Below are the code and all the weights of a small trained network. Each question names an input and a target symbol and asks about switching units off, where a switched-off unit gives its printed mean instead of its output.

import numpy as np


def w(rows, s, z=0):
    codes = np.array(rows[::2]) - 128.0
    scale = np.full(codes.shape[1], s)
    scale[-1] = z or s
    return codes * scale


def f(y):
    return y / 2 * (1 + np.tanh(0.7978845608 * (y + 0.044715 * y**3)))


def softmax(a):
    e = np.exp(a - a.max(-1, keepdims=True))
    return e / e.sum(-1, keepdims=True)


def log_softmax(a):
    a = a - a.max(-1, keepdims=True)
    return a - np.log(np.exp(a).sum(-1, keepdims=True))


def net(x, mask):
    ids = ['αγδζηθλξπστφψ'.index(c) for c in x.split()]
    T = len(ids)
    res = E[ids] + P[:T]
    u = 0
    for l in range(3):
        r = res
        for j in range(3):
            rows = slice(2 * j, 2 * j + 2)
            q, k, v = (r @ M[l][rows].T for M in (Q, K, V))
            z = softmax(np.where(np.tri(T) > 0, q @ k.T / 2**0.5, -1e9)) @ v
            o = O[l][rows]
            res = res + np.where(mask[u + j], z, o[:, -1]) @ o[:, :-1]
        u += 3
        y = f(res @ A[l][:, :-1].T + A[l][:, -1])
        res = res + np.where(mask[u : u + 8], y, B[l][:, -1]) @ B[l][:, :-1]
        u += 8
    return log_softmax(res[-1] @ U[:, :-1].T + U[:, -1])


Q, K, V, O, A, B = {}, {}, {}, {}, {}, {}
E = w([
[85,161,66,116,149],'α',
[65,155,151,158,214],'γ',
[107,75,135,146,253],'δ',
[131,118,154,121,80],'ζ',
[152,98,54,161,105],'η',
[176,142,140,126,134],'θ',
[205,108,182,135,95],'λ',
[114,146,248,63,100],'ξ',
[62,140,104,90,47],'π',
[85,198,213,26,108],'σ',
[175,99,199,102,98],'τ',
[229,108,142,110,65],'φ',
[98,118,91,119,111],'ψ',
],0.018)
P = w([
[129,118,45,171,164],'0',
[107,146,160,208,132],'1',
[130,127,136,247,99],'2',
[141,185,104,198,148],'3',
[155,88,146,190,81],'4',
[206,91,134,193,101],'5',
[134,69,120,149,75],'6',
[91,106,106,88,127],'7',
[170,1,112,146,72],'8',
[156,156,95,72,251],'9',
[152,98,63,110,131],'10',
],0.0078)
Q[0] = w([
[169,155,255,103,79],'0.h0',
[171,113,235,159,177],'0.h0',
[217,143,75,221,229],'0.h1',
[124,111,134,123,72],'0.h1',
[159,30,145,58,85],'0.h2',
[207,64,204,136,85],'0.h2',
],0.0057)
K[0] = w([
[162,198,147,61,25],'0.h0',
[80,44,134,77,61],'0.h0',
[149,175,108,251,93],'0.h1',
[98,61,77,141,29],'0.h1',
[1,149,47,56,201],'0.h2',
[93,137,113,96,135],'0.h2',
],0.0063)
V[0] = w([
[235,177,119,54,88],'0.h0',
[190,64,202,255,160],'0.h0',
[134,162,87,125,62],'0.h1',
[203,167,75,216,210],'0.h1',
[148,230,80,129,100],'0.h2',
[24,190,53,73,84],'0.h2',
],0.0066)
O[0] = w([
[11,129,79,253,165,3],'0.h0',
[125,152,81,131,147,235],'0.h0',
[125,167,103,67,238,75],'0.h1',
[17,91,160,37,91,136],'0.h1',
[185,231,131,222,186,62],'0.h2',
[123,208,75,125,173,102],'0.h2',
],0.0053,0.0038)
A[0] = w([
[172,135,224,39,163,131],'0.n0',
[99,16,71,161,204,255],'0.n1',
[126,43,114,36,95,220],'0.n2',
[145,166,52,177,176,167],'0.n3',
[92,80,124,143,255,71],'0.n4',
[71,89,99,141,203,101],'0.n5',
[129,78,211,143,59,192],'0.n6',
[131,166,194,186,121,149],'0.n7',
],0.0074,0.0024)
B[0] = w([
[159,138,19,142,78,207],'0.n0',
[198,178,166,108,149,251],'0.n1',
[131,177,102,125,106,254],'0.n2',
[114,172,189,71,1,129],'0.n3',
[160,99,253,114,68,207],'0.n4',
[182,114,247,192,167,169],'0.n5',
[73,169,41,83,157,218],'0.n6',
[148,137,69,118,122,142],'0.n7',
],0.0075,0.0055)
Q[1] = w([
[49,54,173,188,125],'1.h0',
[95,92,129,157,147],'1.h0',
[40,176,157,35,219],'1.h1',
[234,61,141,32,253],'1.h1',
[145,38,69,53,181],'1.h2',
[175,223,146,91,107],'1.h2',
],0.0069)
K[1] = w([
[55,178,178,195,152],'1.h0',
[137,194,2,253,128],'1.h0',
[27,225,139,23,91],'1.h1',
[112,145,94,107,123],'1.h1',
[48,132,52,74,131],'1.h2',
[42,88,44,26,110],'1.h2',
],0.0062)
V[1] = w([
[252,187,92,175,165],'1.h0',
[216,19,200,171,103],'1.h0',
[70,122,23,212,28],'1.h1',
[14,195,58,11,249],'1.h1',
[133,171,81,203,2],'1.h2',
[219,93,96,98,207],'1.h2',
],0.0057)
O[1] = w([
[52,98,124,114,142,188],'1.h0',
[119,38,50,140,131,251],'1.h0',
[139,151,173,63,179,49],'1.h1',
[151,71,112,155,79,91],'1.h1',
[125,163,2,130,87,228],'1.h2',
[124,135,139,160,166,79],'1.h2',
],0.012,0.0031)
A[1] = w([
[155,117,117,140,115,174],'1.n0',
[125,93,56,71,147,19],'1.n1',
[118,156,135,222,151,8],'1.n2',
[92,64,143,132,137,4],'1.n3',
[164,126,1,171,115,112],'1.n4',
[138,71,149,135,237,125],'1.n5',
[121,106,58,95,85,174],'1.n6',
[14,76,102,144,74,85],'1.n7',
],0.0091,0.0023)
B[1] = w([
[58,88,152,116,254,146],'1.n0',
[74,100,96,245,87,181],'1.n1',
[138,47,150,38,105,120],'1.n2',
[134,161,164,160,138,133],'1.n3',
[128,174,156,52,134,248],'1.n4',
[116,170,151,113,66,185],'1.n5',
[89,181,154,168,212,230],'1.n6',
[188,93,120,78,193,185],'1.n7',
],0.0069,0.012)
Q[2] = w([
[154,229,149,158,48],'2.h0',
[172,196,222,13,15],'2.h0',
[173,89,182,181,3],'2.h1',
[58,228,113,162,132],'2.h1',
[122,121,211,54,109],'2.h2',
[211,14,80,183,124],'2.h2',
],0.0053)
K[2] = w([
[118,126,255,179,64],'2.h0',
[117,171,56,230,149],'2.h0',
[126,225,112,182,69],'2.h1',
[56,167,133,144,183],'2.h1',
[176,164,133,95,75],'2.h2',
[171,54,213,80,141],'2.h2',
],0.0089)
V[2] = w([
[136,102,174,24,66],'2.h0',
[2,101,161,164,78],'2.h0',
[159,98,114,159,114],'2.h1',
[209,158,252,184,107],'2.h1',
[176,155,207,117,146],'2.h2',
[146,129,44,71,106],'2.h2',
],0.0093)
O[2] = w([
[177,134,228,94,2,207],'2.h0',
[222,158,153,164,168,82],'2.h0',
[101,106,85,106,169,74],'2.h1',
[21,15,220,66,27,255],'2.h1',
[86,132,63,95,189,107],'2.h2',
[154,93,93,167,146,240],'2.h2',
],0.0068,0.0043)
A[2] = w([
[95,148,73,87,53,170],'2.n0',
[148,83,76,3,174,87],'2.n1',
[89,198,83,174,240,2],'2.n2',
[91,151,235,200,209,88],'2.n3',
[158,144,158,209,189,58],'2.n4',
[83,139,67,120,185,143],'2.n5',
[128,73,69,57,99,27],'2.n6',
[210,201,130,118,113,52],'2.n7',
],0.0075,0.0042)
B[2] = w([
[159,27,170,77,159,255],'2.n0',
[77,117,110,115,99,188],'2.n1',
[68,118,148,168,141,147],'2.n2',
[166,122,206,162,50,166],'2.n3',
[45,42,120,119,155,122],'2.n4',
[187,123,168,247,108,167],'2.n5',
[47,76,137,167,104,163],'2.n6',
[186,75,64,104,2,162],'2.n7',
],0.0083,0.0059)
U = w([
[173,175,249,138,94,179],'α',
[137,149,225,3,198,147],'γ',
[26,57,108,71,148,63],'δ',
[131,146,142,131,106,16],'ζ',
[101,152,141,163,88,6],'η',
[67,199,169,123,116,58],'θ',
[93,158,155,153,131,115],'λ',
[166,172,126,96,110,211],'ξ',
[208,150,103,73,62,105],'π',
[105,203,164,109,64,4],'σ',
[150,154,136,106,184,238],'τ',
[30,208,158,180,104,172],'φ',
[167,146,143,88,128,78],'ψ',
],0.0071,0.003)

Each question gives the input, a string of symbols that net reads in full, and the target symbol t.
The units are the heads (2 rows each of Q, K, V and O) and the neurons (one row each of A and B). Each row of codes is followed by its name. A weight is (code - 128) times the scale printed after its matrix; where a second scale follows, it is the last column's (O, A, B and U).
mask holds one flag per unit, layer by layer, with each layer's heads first. A switched-off unit (its flag False) gives its mean, the last column of its rows in O or B, instead of its output. The means were averaged over made-up inputs and are rounded, as every weight is.
A unit's drop is (log p(t) with every unit on - log p(t) with that unit switched off) / (log p(t) with every unit on - log p(t) with every unit switched off).
The circuit of an input: a set's keep is (log p(t) with only the set's units on - log p(t) with every unit switched off) / (log p(t) with every unit on - log p(t) with every unit switched off). Starting from the 12 units with the biggest drops (on a tie, the unit counted first), units are removed one at a time, each time the one whose removal leaves the highest keep (on an exact tie, the one counted first), for as long as the keep stays at least 0.8.
circuit, biggest first: the units of the circuit, biggest drop first
k most important neurons: the k neurons with the biggest drops, biggest first
top k neurons in layer l: the k neurons of layer l with the biggest drops, biggest first
input δ δ η δ φ δ π, target δ: circuit, biggest first => [1.h2; 0.n5; 2.h1]
input δ λ π ξ δ, target γ: circuit, biggest first => [0.n1; 1.h1]
input ψ ξ π π ζ, target π: circuit, biggest first => [2.n7; 2.h1; 1.h2]
input π π α ζ δ σ, target δ: 2 most important neurons => [0.n2; 2.n0]
input δ δ δ α, target δ: circuit, biggest first => [1.h2; 2.h1; 0.n4]
input φ π λ τ π φ π, target φ: top neuron in layer 2 => [2.n2]
input π δ δ π τ δ δ γ, target δ: 4 most important neurons => [1.n6; 0.n4; 0.n5; 0.n0]
input π τ π π δ, target α: circuit, biggest first => [0.n5; 0.n4; 2.n3]
input τ δ π λ π δ δ ξ π σ, target π: 4 most important neurons => [1.n7; 1.n5; 1.n6; 1.n1]
input ψ ξ π ψ, target π: circuit, biggest first => [2.n7; 2.h1; 1.h2]
input σ δ ξ δ ψ, target δ: circuit, biggest first => [1.h2; 2.h1; 0.n5; 0.n4]
input γ δ α δ τ, target δ: top 2 neurons in layer 1 => [1.n7; 1.n1]
input π α ψ π ξ, target π: circuit, biggest first => [1.h2; 2.n7; 2.h1]
input δ π π θ δ τ ψ λ π δ δ, target δ: top 4 neurons in layer 0 => [0.n4; 0.n1; 0.n5; 0.n6]
input δ δ γ η δ θ, target δ: top neuron in layer 1 => [1.n3]
input γ δ δ σ, target δ: circuit, biggest first => [1.h2; 2.h1; 0.n4; 0.n5]
input τ σ δ ξ γ η π π σ, target π: circuit, biggest first => [2.n7; 2.h1; 0.n0]
input δ δ θ, target δ: circuit, biggest first => [1.h2; 2.h1; 0.n5; 0.n4]
input δ τ δ ξ, target δ: 2 most important neurons => [1.n7; 0.n1]
input δ ξ α δ π δ π, target δ: top 2 neurons in layer 2 => [2.n0; 2.n6]
input φ ξ φ λ, target φ: top 2 neurons in layer 0 => [0.n4; 0.n7]
input ξ φ δ ζ, target δ: 3 most important neurons => [0.n5; 0.n4; 1.n1]
input δ τ φ γ, target α: 3 most important neurons => [2.n3; 0.n6; 0.n5]
input δ ξ ξ π π, target π: 2 most important neurons => [2.n7; 0.n6]
input θ δ θ δ δ ξ τ π ξ, target π: top 4 neurons in layer 0 => [0.n6; 0.n0; 0.n5; 0.n4]
input ψ δ ζ, target δ: most important neuron => [1.n7]
input δ δ τ, target δ: top 2 neurons in layer 0 => [0.n1; 0.n5]
input α η π π, target π: top 3 neurons in layer 0 => [0.n3; 0.n5; 0.n4]
input ψ δ η, target δ: top neuron in layer 1 => [1.n1]
